[[124 131 115 132 129 127 130 130 134 128 114 134 121 133]
 [127 129 102 129 127 126 129 121 124 128 105 123 126 126]
 [125 137 112 136 128 130 137 136 128 131 111 128 122 134]
 [128 134 119 134 126 131 135 132 119 130 119 118 127 128]]
Indices start at 0.
Report the entry just right of the smallest entry.
A: 129
The smallest entry is 102
The entry in the top-left corner is 124
The entry at row 1, column 0: 127
Report the bottom-right entry.
A: 128
The entry at row 2, column 0: 125
The bottom-left entry -> 128
Report the entry at row 0, column 1.
A: 131
The entry directly below the smallest entry is 112
Report the entry in row 0 and column 2.
A: 115
Report the entry just right of 112.
A: 136
The entry just left of 122 is 128
